What can hang from each mark:
k_11: k_478 k_522 k_658 k_717 k_875
k_216: k_522 k_572 k_717
k_478: k_216 k_522 k_572
k_572: k_216 k_522 k_717
k_522: k_478 k_572 k_658
k_717: k_11 k_478 k_572
k_875: k_522
k_658: k_11 k_216 k_522 k_572 k_717

Each row was made from one small tree. The marks that hang from a mark follow it in brackets, in the order of their numbers. Every link used is in the known rows. Write each row's tree.
Each row is shifted at random along 5 fixed directions that mean nothing.
Known rows:
k_717{k_572{k_216{k_522}}}: |  -96 |  -13 | -275 |  -23 | -121 |  -76 |  -13 | -146 |   10 | -117 |  211 | -279 | -141 |  129 |  190 |   45 | -196 |  -70 |  -29 |  -91 |   65 |  490 |  340 | -125 | -288 |   54 |    6 |   49 |   49 | -143 |   16 | -388 |   84 | -184 | -136 |  -23 |  143 |   62 |  251 |   44 | -222 |
k_717{k_11{k_478 k_522 k_658{k_216}} k_572}: |   39 |  -68 |  257 |   19 |   60 | -123 | -180 |   76 | -148 |  -82 |  -72 |  174 |  273 |   17 |   54 |  -66 |  136 | -103 |   12 |   15 |  -40 | -372 |  -42 |  101 |  -39 | -360 |  -23 |  -87 | -139 |  121 | -194 |  150 |   71 |   16 |  208 |   26 |  -80 |  -79 |   93 |   59 |   65 |
k_11{k_522{k_658{k_216 k_572}} k_717{k_478} k_875}: |  156 | -182 |  132 | -126 |  -71 |   92 |  133 | -266 | -334 |  229 |   23 |  539 |  481 |  209 | -227 |    7 |  103 | -288 |  141 |   94 | -133 | -433 |    7 |  274 |  -97 | -321 | -152 | -202 |  -46 |  -23 |   -1 |  224 |  142 |  -69 |  316 |  110 | -217 | -183 |  -47 |  -78 |  122 |
k_216{k_522{k_658{k_572}} k_717{k_478}}: |   61 | -185 |   45 | -180 |  -55 |  309 |   -7 |   39 |  -49 |   47 |  -13 |  100 |  -56 |   24 |  -10 |   64 | -234 | -276 |  -17 |    1 | -105 |  -15 |   46 |   67 |   -3 |  -17 |    8 | -256 |  170 | -122 | -104 |    6 |  106 |  -35 |  -30 | -120 |  -43 |  -54 |  153 | -111 |  305 |
k_572{k_216 k_717{k_478{k_522}}}: | -421 |   45 |  -26 | -241 | -698 | -135 |   84 |  134 | -318 |  390 |  623 |  264 |  312 |  -14 | -320 |   34 |  118 | -505 |  203 | -356 | -469 | -323 |  -73 |   55 | -150 |  -78 |  -17 |   96 |  -74 | -109 |  118 |  -90 |  -25 | -494 | -434 |  495 |  228 |  -37 | -447 |  -76 | -457 |
k_572{k_216{k_522{k_478 k_658} k_717}}: |   18 |   44 | -223 | -193 | -160 |  138 |  126 | -306 | -194 |  -72 |  -39 |  107 |  180 |  179 |  -48 |   98 | -139 |  -51 |   55 | -193 |  -78 |   15 | -127 |   85 |  -92 |  -71 |   34 |   11 |   46 | -264 |  262 |  -67 |   39 | -258 |   89 |   77 |   15 |  -12 | -142 |  -18 |  -71 |
k_11{k_478{k_216} k_522 k_717{k_572} k_875}: |  159 | -101 | -263 |   49 | -136 |   67 |   -5 | -503 | -196 |   37 |    8 |  316 |  330 |  570 |    1 |   72 | -234 | -325 |  122 |   68 |  172 |  152 |  286 |  130 | -255 | -137 |  -22 |   17 |  -27 |  -77 |  166 |   53 |   60 | -108 |  372 |   89 | -229 |  104 |  267 |   22 |  -71 |
k_11{k_522{k_478 k_572 k_658} k_717}: |  423 |  204 |   35 |   55 |  356 |  132 |  -82 | -328 |  282 | -441 | -176 |  -46 | -180 |  144 |  213 |  -60 |  189 |  276 |  -86 |  -14 |  224 |  154 |   66 |   78 | -191 | -221 |   53 | -195 |  -15 |  149 | -170 |  143 |  201 |  152 |  374 |    7 |   -7 |   56 |  232 |  158 |  166 |
k_216{k_522{k_478 k_658{k_11}} k_572 k_717}: |  239 |  144 |  -10 |    4 |  332 |  231 |  -65 |  -62 |   73 | -393 | -426 |  -26 | -205 |  -65 |  180 |   -7 |  -98 |  298 | -132 |  -13 |   60 |  -55 | -283 |   20 |  129 |    0 |  124 |  -68 |   16 |   25 |  130 |   88 |   29 |  120 |  223 | -186 |  -35 |   49 |   65 |   65 |  292 |
k_658{k_11{k_875} k_216{k_522 k_717} k_572}: |    5 | -266 |  -17 |  111 |  180 | -120 |   49 |  -62 | -152 |  138 |  -21 |   84 | -123 |   58 |  -87 |  -13 | -323 |  -68 |  -44 |  439 |   37 |   54 |  211 |  198 |  123 |   54 |  -79 | -160 |  168 |   20 |  305 | -216 |   -9 |   31 |  -52 | -304 |  -72 |  122 |  288 | -174 | -115 |
k_216{k_522 k_572 k_717}: |  253 |  244 |   -1 |  -70 |  289 |  176 |  -27 | -174 |   29 | -373 | -351 | -213 |  -73 |   31 |  321 |  118 | -107 |  226 |   68 | -138 |  144 |  202 | -106 |  -88 |  -52 |   24 |  131 |   94 |  -93 | -123 |  136 |  -66 |   28 |  117 |  140 | -122 |  -22 |   33 |  147 |  286 |  214 |
k_478{k_216{k_522{k_572} k_717{k_11{k_658}}}}: |  -40 |   29 | -187 | -160 | -328 |    7 |   36 |  -58 | -267 |   90 |  145 |   70 |  181 |  151 | -247 |  223 | -170 | -275 | -158 | -213 | -194 | -151 | -146 |  100 |  -72 |  -37 |  278 |  -47 |  -57 |  -96 |  134 | -157 | -165 | -366 |  -63 |  316 |  -39 |   73 |  -89 |  120 | -175 |
k_572{k_216 k_522 k_717}: | -139 |  185 | -214 |  188 |  140 | -284 |   24 | -147 |   37 | -283 |  -66 | -388 | -219 |  120 |  373 | -202 | -117 |  333 |  259 |  213 |  280 |  643 |  241 | -184 | -180 |   67 | -227 |  212 |   37 |  -63 |  186 | -335 |  129 |   33 |  -90 | -238 |  295 |  176 |  190 |   23 | -234 |
k_875{k_522{k_478{k_572{k_216}}}}: | -217 |    6 | -314 | -218 | -457 |  177 |  302 | -298 | -194 |  223 |  280 |  164 |  326 |  158 | -251 |  155 |  -42 | -167 |   12 | -427 | -173 |  -59 |  -64 |  -22 | -132 |  107 |   69 |  241 |  -42 | -311 |  339 |  -86 | -146 | -370 |  -19 |  297 | -162 | -108 | -365 |   22 | -265 |
k_717{k_11{k_478 k_658{k_216{k_522} k_572}}}: | -303 |  -34 |  -13 |  122 | -220 | -441 |   -9 |  303 |  -93 |  329 |  204 |   89 |   31 | -123 | -230 |  -85 |   65 | -172 | -264 |   73 | -254 | -190 |  -75 |   49 |  169 |  -47 |  233 |   66 |  -38 |  211 |  -56 |  -42 | -279 | -182 | -275 |  120 |   28 |   44 | -122 |  -34 | -236 |
k_478{k_522{k_658{k_216}} k_572{k_717}}: |  154 |  220 | -111 |   57 |  156 | -112 |   36 | -248 |   17 | -167 | -216 | -114 |   23 |   19 |  155 |   58 |   92 |  320 |  244 |   57 |  164 |   84 | -138 | -155 | -142 |  137 |  -42 |  127 | -146 |   88 |  -19 |   58 |   27 |   77 |  206 |   34 |   77 |   41 |   -7 |  115 |   23 |
k_875{k_522{k_572{k_216 k_717{k_11 k_478}}}}: |  -41 | -176 |   -3 | -135 | -104 |  285 |  173 |  -97 | -227 |  -63 |  -89 |   81 |  392 |  111 |  -63 |  -40 |  -43 |  -48 |  111 | -187 |   79 | -232 | -207 |  -26 |  -48 | -139 | -284 |  162 |  -10 | -356 |  201 |   63 |  110 | -100 |  194 |  -27 | -282 | -253 | -232 |  -22 |  143 |
k_478{k_216{k_522 k_572 k_717}}: |  275 |  240 |  -31 |  106 |  407 |  -53 | -269 | -139 |  225 | -452 | -284 | -344 | -298 |   91 |  424 |  143 | -228 |  201 |   79 |  100 |  241 |  372 |   56 | -168 | -126 |   83 |   79 |  -43 |    4 |   55 |   24 |  -95 |  121 |  187 |   63 | -203 |  137 |  215 |  454 |  191 |   95 |
k_522{k_478 k_658{k_572}}: |  323 |  141 |   48 |   27 |  388 |   71 |   58 |  -51 |  327 | -203 | -456 | -185 | -127 | -264 |  181 |  -60 |  301 |  521 |   21 |  -12 |  294 |  114 | -232 | -148 |   97 |  105 |  -39 |  133 |  -18 |   37 | -202 |  244 |  -13 |  406 |  306 | -157 |  -52 | -174 |  -90 |  127 |  363 |
k_875{k_522{k_572 k_658{k_717}}}: |  191 | -123 |   19 | -300 |  -12 |  469 |  229 | -352 |  -71 |  -56 |   91 |   67 |  169 |   84 | -146 |  203 |  -46 |  -55 |  -21 | -169 |  -10 |   -8 |   62 |  142 | -166 |  -21 |  -48 | -235 |   42 | -287 |   47 |  -30 |   92 |  -86 |  209 |   32 | -200 | -203 |   29 |   35 |  152 |
k_658{k_216 k_572{k_522}}: | -303 | -165 |  103 |   50 | -270 | -349 |   14 |  450 |   65 |  614 |  474 | -121 | -233 | -263 | -339 |   99 |   -6 | -234 |  -65 |  303 | -275 |  -34 |  159 |  -70 |  260 |  270 |   96 | -103 |   52 |  118 | -203 | -172 | -130 |  -35 | -635 |   26 |  187 |   58 |  -76 | -213 | -194 |
k_875{k_522{k_478 k_658{k_216{k_717} k_572}}}: |   12 |  232 |   87 |  106 |  149 | -198 |   36 |   70 |  303 |   11 |  141 |  -73 | -205 | -243 |  -33 |  -64 |  296 |  146 | -209 |    7 | -188 |  -82 | -257 |  -94 |   45 |  106 |  136 |   13 |  -16 |  276 |  -42 |  182 |  -60 |   50 | -204 |   45 |   52 | -104 | -177 |   53 |  -61 |
k_717{k_11{k_522{k_478}} k_572}: | -149 | -260 | -168 | -214 | -363 |  301 |   60 |  -33 | -220 |  118 |  182 |   84 |  131 |  137 | -165 |   95 | -165 | -294 | -162 | -330 |  -42 |   -3 |  166 |   82 |  -19 |  -21 |   92 |   80 |   27 | -263 |   57 | -159 |  -64 | -233 |   28 |  136 | -145 |  -69 |  -95 |  -35 | -147 |
k_11{k_478 k_658{k_522 k_572 k_717}}: |   14 |  375 |  242 |  253 |  372 | -436 |  -53 |   46 |  258 | -135 |  -31 |  -48 | -225 | -302 |  234 | -286 |  333 |  337 |   -9 |  196 |   33 |  116 |  -21 |   38 | -121 |   -6 |   94 |   45 | -112 |  509 |  -74 |  120 | -104 |  204 |  -32 |  -83 |  198 |  102 |  118 |  182 |  -93 |
k_717{k_11{k_875} k_478 k_572{k_216{k_522}}}: |   96 | -135 |   40 |   73 |  240 |  105 |  -96 |  -13 | -165 | -324 | -485 |   11 |  339 |   75 |  303 | -178 |   34 |  137 |  111 |  -86 |  275 | -132 | -134 | -125 |  -82 | -248 | -350 |  244 |  -67 | -133 |   22 |  111 |  186 |  144 |  443 | -207 | -216 | -224 |  -11 |   52 |  239 |
k_572{k_216 k_522{k_478 k_658{k_11 k_717}}}: | -353 | -245 | -250 |  -14 | -322 |  -34 |  107 |   22 | -167 |  248 |  296 |  110 | -163 |   57 | -278 |  -76 | -318 | -128 |  -62 |  238 | -144 |  121 |  188 |  145 |  108 |  140 |  -94 | -127 |  230 |  -93 |  231 | -263 |  -18 | -267 | -255 |  -93 |  185 |  166 |  -44 | -417 | -319 |
k_522{k_572{k_717} k_658{k_216}}: | -103 |  -70 | -248 | -178 | -545 |  -69 |  324 |   89 | -116 |  530 |  356 |    6 |  107 |  -96 | -535 |  202 |  100 | -237 | -126 |  -29 | -249 | -143 | -196 |  -11 |  123 |  190 |  150 |   25 |  -40 | -130 | -111 |  -73 | -173 | -285 | -323 |  383 |    7 | -155 | -397 |  -71 |  -78 |
k_216{k_572{k_522{k_478}} k_717}: |  205 |  -62 |  322 | -272 |   84 |  451 |  -85 |   29 | -119 | -119 | -100 |   92 |   57 |   -1 |   12 |  188 | -150 | -158 |  234 |  -63 |  -83 | -287 |  -55 |  134 |   45 | -152 |  -41 | -338 |   30 | -193 |    9 |   44 |  240 |   53 |   75 |  -37 |   12 |  -29 |  157 |   19 |  353 |
k_216{k_522 k_572 k_717{k_11{k_658 k_875} k_478}}: | -207 |  -88 |  -86 | -153 | -506 |  170 |  101 |  308 | -437 |  358 |   40 |  328 |  341 |   91 | -335 |  105 | -117 | -507 | -249 | -252 | -440 | -484 | -306 |   71 |  244 |  -90 |  292 |   38 |  -98 |  -79 |   41 |   54 | -263 | -325 | -177 |  317 | -171 |  -93 | -316 |   24 |  118 |
k_658{k_216 k_717{k_478}}: | -227 |   19 |  109 |  -22 | -208 | -295 |  -22 |  239 |  129 |  347 |  345 |   10 |  -58 | -261 | -136 |  -47 |  162 | -177 |   85 |   30 | -166 |  -49 |   10 |  -21 |   62 |  141 |  -64 |  193 |   13 |  116 |  -40 |   36 |  -70 |    7 | -437 |  109 |  172 |  -25 | -223 | -105 | -325 |
k_717{k_11 k_478{k_216} k_572{k_522{k_658}}}: | -277 | -138 | -189 |  -84 | -355 |   46 |  -63 |  169 | -204 |   53 |  144 |   55 |  147 |  -16 | -100 |  -25 |  -79 | -236 |  -94 | -227 | -138 | -109 |  -81 | -110 | -119 |   24 |  -56 |  118 |  -14 |  -77 |  -86 |  -80 |   19 | -272 |   -9 |  155 |    4 | -122 | -193 | -113 |  -82 |
k_572{k_522 k_717{k_11{k_875} k_478}}: | -520 |   10 | -206 |  200 | -309 | -282 |  -47 |  339 |  -23 |   96 |  436 | -145 | -314 |   58 |    9 | -276 |  -59 | -261 | -195 |   22 | -167 |  389 |  368 |  -57 |  -43 |   19 |   -7 |   86 |  128 |  182 |   28 | -368 |  -57 | -261 | -493 |  104 |  315 |  164 |   47 | -109 | -496 |
k_216{k_717{k_11{k_658{k_522{k_478}}}}}: |  130 |  314 |  324 |  294 |  497 | -276 | -322 |  422 |  439 | -316 | -363 | -334 | -376 | -291 |  321 | -171 |  332 |  469 | -120 |  111 |  147 |   26 | -245 | -150 |  311 |   28 |  151 |  122 |  -83 |  424 | -279 |  278 | -122 |  471 | -111 | -130 |  176 |  114 |  -32 |  177 |  106 |
k_717{k_11{k_522 k_658{k_572}}}: |  -98 | -120 | -199 | -179 | -113 |   85 |  168 | -350 | -376 | -113 |   75 |   75 |  168 |  246 |   29 |   -3 | -204 |  -75 |  -76 | -194 |   44 |  268 |  379 |  230 | -277 | -210 |   65 |  -49 |   24 | -222 |  189 | -396 |  -62 | -270 |  234 |   18 |  -57 |   16 |  237 |  112 | -244 |
k_478{k_522{k_572{k_216{k_717{k_11{k_658}}}}}}: |  147 |  342 |  -26 |  284 |  299 | -332 | -173 |   91 |  238 | -361 | -254 | -365 | -203 |  -50 |  283 | -102 |  206 |  428 |  -99 |   29 |  189 |  172 | -191 | -219 |   -4 |   15 |  116 |  183 | -161 |  272 | -142 |   35 |  -72 |  143 |   15 |   18 |  138 |  131 |   24 |  223 |  -27 |
k_875{k_522{k_478 k_572{k_216 k_717} k_658{k_11}}}: | -119 |   26 |  -47 |  -98 | -231 |   70 |  196 |  -42 |  -85 |   26 |  336 |  175 |   71 |  -65 | -319 |  -56 |  160 |  -67 | -185 | -155 | -293 | -348 | -243 |  122 |  -69 | -119 |   -7 | -151 |   22 |   -8 |  174 |   -7 |   27 | -332 |  -81 |  245 |   -3 | -131 | -295 |  -70 | -161 |

Which tree is each row?
| -342 | -234 |   73 |   47 | -252 |  -72 |  -15 |  434 |  135 |  451 |  458 |  -81 | -424 | -199 | -142 | -120 | -211 | -357 |  -60 |  303 | -158 |  233 |  357 |  -35 |   93 |  278 |  -35 | -131 |  229 |  153 | -171 | -191 |  -29 |    2 | -591 | -143 |  209 |  115 |  170 | -279 |  -92 | -> k_658{k_572{k_522} k_717{k_478}}
| -311 | -125 | -103 | -273 | -466 |  109 |  209 |  -31 | -209 |  346 |  601 |  142 |  -28 |  -39 | -330 |   86 | -111 | -385 |  -59 | -230 | -334 |   51 |  305 |  198 | -164 |   37 |  116 | -180 |  115 | -160 |  154 | -374 |  -36 | -426 | -293 |  241 |  131 |    9 |  -50 |  -90 | -346 | -> k_658{k_572{k_522{k_478}}}
|  -59 |  -82 | -380 | -242 | -332 |  396 |  195 | -402 | -182 |   92 |  122 |  147 |  213 |  321 | -158 |  287 | -387 | -261 |  -11 | -324 |  -66 |  111 |   -5 |   27 |  -69 |  196 |  100 |  126 |   68 | -439 |  429 |  -75 |  -79 | -287 |   59 |  108 | -234 |  -11 | -101 |  -46 | -106 | -> k_875{k_522{k_478{k_216{k_572 k_717}}}}
|  -29 |  157 | -271 |  116 |   56 |   75 |   81 | -196 |  351 | -264 |  219 | -301 | -407 |  105 |  184 |  -97 |  -30 |  117 | -229 | -123 |  125 |  568 |  255 | -105 | -208 |  123 |   44 |   43 |  132 |    9 |  100 | -196 |   51 |  -73 | -113 |  -20 |   57 |   84 |  187 |   60 | -199 | -> k_875{k_522{k_478 k_572{k_717}}}
| -133 | -127 | -427 | -194 | -571 |  208 |  282 | -262 | -462 |  469 |  163 |  419 |  390 |  349 | -446 |  320 | -308 | -430 |  -85 | -152 | -280 | -130 |    5 |  213 |   80 |  141 |  244 |  -35 |  -21 | -265 |  286 |  -57 | -251 | -409 |    9 |  338 | -160 |   58 | -202 | -134 | -141 | -> k_11{k_658{k_522{k_478{k_216{k_572 k_717}}}} k_875}
| -102 |   98 |  148 |    6 |    0 | -188 |  105 |  139 |  -88 |  201 |  -38 |   78 |  135 | -264 |  -45 | -122 |  150 |   57 |  196 |   68 | -103 | -250 | -315 |  -65 |   62 |   84 | -110 |  261 | -104 |   46 |  133 |  111 |  -12 |   40 | -121 |  -38 |  -17 | -132 | -330 |   -2 |   31 | -> k_658{k_216{k_717{k_478}} k_572{k_522}}
| -108 |  113 |  101 |  250 |  189 | -271 |   77 |  263 |  161 |  203 |  -53 |   57 | -180 | -403 | -167 | -168 |  357 |  370 | -221 |   99 |  -42 | -187 | -196 |   22 |  334 |  239 |  100 |  222 |  -85 |  327 |  121 |  139 | -296 |  206 | -105 |  -19 |  -20 |    8 | -398 |  -28 | -182 | -> k_658{k_11{k_875} k_522{k_478} k_572}
| -181 | -196 |  -96 |  -20 | -259 |  -42 |   33 |  -92 | -165 |  223 |  269 |  172 |   70 |  162 |  -80 |  -15 | -283 | -322 |   59 |  193 |  -76 |  125 |  298 |  160 | -129 |    6 |  -32 | -153 |   87 |  -19 |   13 | -104 |   13 | -187 | -108 |  -39 |   59 |  115 |  237 | -208 | -108 | -> k_11{k_478 k_658{k_522 k_717{k_572{k_216}}}}
| -112 |  -54 |   99 |  119 |   91 | -203 |  -98 |  191 |  178 |   36 |  201 | -201 | -344 | -129 |   68 | -106 |  -46 |   23 |   38 |  258 |    7 |  197 |  257 |  -60 |  -28 |   24 | -110 | -199 |  154 |  124 | -113 | -193 |  149 |   47 | -265 | -171 |  268 |  113 |  260 | -139 |  -81 | -> k_658{k_572{k_216 k_522{k_478}}}
|  -92 |  100 |   63 |  -51 |  -17 |  -35 |  146 |   30 |  -82 |   15 |  127 |   14 |  -19 | -242 | -178 |  -26 |  181 |  213 |  -33 | -110 |  -59 | -157 | -126 |  138 |   42 |   81 |   35 |   98 | -110 |    5 |  227 | -110 | -113 |  -83 |  -66 |  125 |   21 |    1 | -322 |   55 | -231 | -> k_658{k_11 k_522{k_572{k_717}}}
|   54 |  291 |  507 |  549 |  730 | -667 | -341 |  520 |  511 | -246 | -305 | -245 | -433 | -543 |  359 | -481 |  486 |  690 |   48 |  486 |  221 | -149 | -309 | -209 |  237 |   49 | -174 |  240 | -116 |  678 | -187 |  350 |   10 |  624 | -132 | -360 |  190 |   94 |  -74 |   40 |   69 | -> k_658{k_11{k_717{k_478}} k_522 k_572{k_216}}
|   67 |  230 |  314 |   32 |  252 | -239 |  -51 |  138 |  148 |  -50 |   29 | -117 | -115 | -308 |  115 |  -18 |  350 |  262 |   13 |   18 |  -71 |  -26 |   28 |   17 |  -39 |  -32 |  123 | -128 | -137 |  263 | -264 |   23 |  -66 |  188 |  -69 |   35 |  176 |   -7 |   45 |  192 |   11 | -> k_11{k_658{k_522 k_572}}
|  247 |  117 |  174 |  -35 |  222 |   70 | -132 |  -95 |  184 | -262 | -178 |  -57 |   27 |   22 |  297 |  -71 |  145 |  109 |  304 |  -89 |  248 |   80 |   55 |  -64 | -205 | -138 | -146 |   93 |  -40 |   51 | -150 |  144 |  157 |  266 |  228 |   15 |   -8 |  -31 |  176 |  213 |  189 | -> k_11{k_717{k_478{k_572}}}
|  195 |  -52 |   36 | -351 |  -78 |  461 |   45 | -480 | -297 | -234 |  -71 |  304 |  511 |  239 |  155 |   58 |  -19 | -131 |  392 | -463 |  106 | -117 |   29 |  147 | -414 | -224 | -198 |  124 | -118 | -355 |  164 |   95 |  228 |  -90 |  514 |  141 | -230 | -174 |  -49 |  147 |  102 | -> k_11{k_717{k_478{k_522} k_572}}
|  -89 | -295 |  -82 | -281 | -270 |  420 |   15 | -102 | -272 |  -12 |   72 |  194 |  304 |  144 | -139 |  123 | -164 | -264 |    7 | -445 |   -4 | -151 |  110 |  139 |  -92 | -107 | -103 |   29 |   43 | -392 |   95 |  -90 |   60 | -255 |  215 |  136 | -204 | -101 | -128 | -104 |  -52 | -> k_717{k_11 k_478{k_522{k_572}}}
| -189 |  353 | -191 |  349 | -179 | -601 | -196 |  348 |  367 |  242 |   57 | -158 | -226 |  -91 |    4 |   -7 |  198 |   68 | -236 |   82 | -125 |  166 | -152 | -289 |  261 |  257 |  405 |  269 | -131 |  382 | -286 |  175 | -406 |   72 | -387 |  181 |  178 |  253 | -191 |   55 | -185 | -> k_11{k_478{k_216{k_522}} k_658}
|  328 |  180 |  168 | -144 |  352 |  167 |   55 | -388 |   52 | -498 | -114 |  -78 |  214 |    0 |  176 |   68 |  289 |  311 |   85 | -232 |   79 |  -93 | -104 |   15 | -348 | -303 | -169 | -196 | -100 | -131 |  -24 |   33 |  279 |    1 |  405 |   31 |  -62 | -252 |   56 |  228 |  152 | -> k_875{k_522{k_572{k_216} k_658}}
|  224 |   44 |  -11 |  225 |  321 |   71 | -184 |  204 |  559 | -153 | -297 | -393 | -489 | -107 |  213 |   32 |   22 |  329 | -214 |  128 |  290 |  310 |   35 | -243 |  287 |  229 |  101 |   12 |   84 |   84 | -311 |  122 |  -11 |  392 |  -43 | -251 |  -15 |  135 |  129 |  -28 |  289 | -> k_216{k_522{k_478 k_572}}
|  135 | -170 | -131 |  108 |  214 |  102 |  129 | -237 |  126 |   36 | -132 |   23 |  -13 |  132 |   -8 |   40 |  -36 |  112 | -114 |  192 |  134 |  181 |  154 |  -11 |   82 |   91 | -123 |  -96 |  133 |  -67 |    9 |   85 |   38 |  160 |  198 | -219 | -193 | -108 |  132 | -152 |  114 | -> k_11{k_875{k_522{k_478 k_658{k_216 k_572}}}}
| -128 | -295 |  307 |  -20 | -245 |   38 | -138 |  483 | -139 |  424 |  151 |  200 |  178 |  -22 | -385 |  130 |   36 | -439 |  -13 |   96 | -213 | -513 |   42 |   82 |  320 | -130 |   46 | -257 |    8 |   94 | -265 |  103 |  -95 |   -3 | -174 |  191 |  -51 |  -20 |  -41 | -100 |  106 | -> k_717{k_11{k_478{k_572{k_522}} k_875}}
|  255 |   23 | -269 |  106 |  185 |   35 |  -48 | -570 | -146 | -278 | -376 |  193 |  268 |  501 |  261 |   80 | -272 |    6 |  192 |  125 |  286 |  231 |  271 |   77 | -319 | -196 |  -76 | -149 |   12 |  -37 |  108 |  -19 |   88 |  -11 |  618 |  -81 | -137 |  175 |  539 |   82 |  118 | -> k_11{k_478{k_216{k_522} k_572} k_658 k_875}
| -195 |  142 | -410 |  132 |   27 | -117 |   35 | -264 |   60 | -360 |   53 | -279 | -331 |  229 |  308 | -228 | -165 |  178 | -131 | -123 |  265 |  755 |  386 |  -15 | -222 |   22 |   26 |  284 |  114 |  -32 |  300 | -392 |  -37 | -136 |  -10 |  -86 |  173 |  218 |  206 |   88 | -497 | -> k_572{k_717{k_11{k_522{k_478}}}}
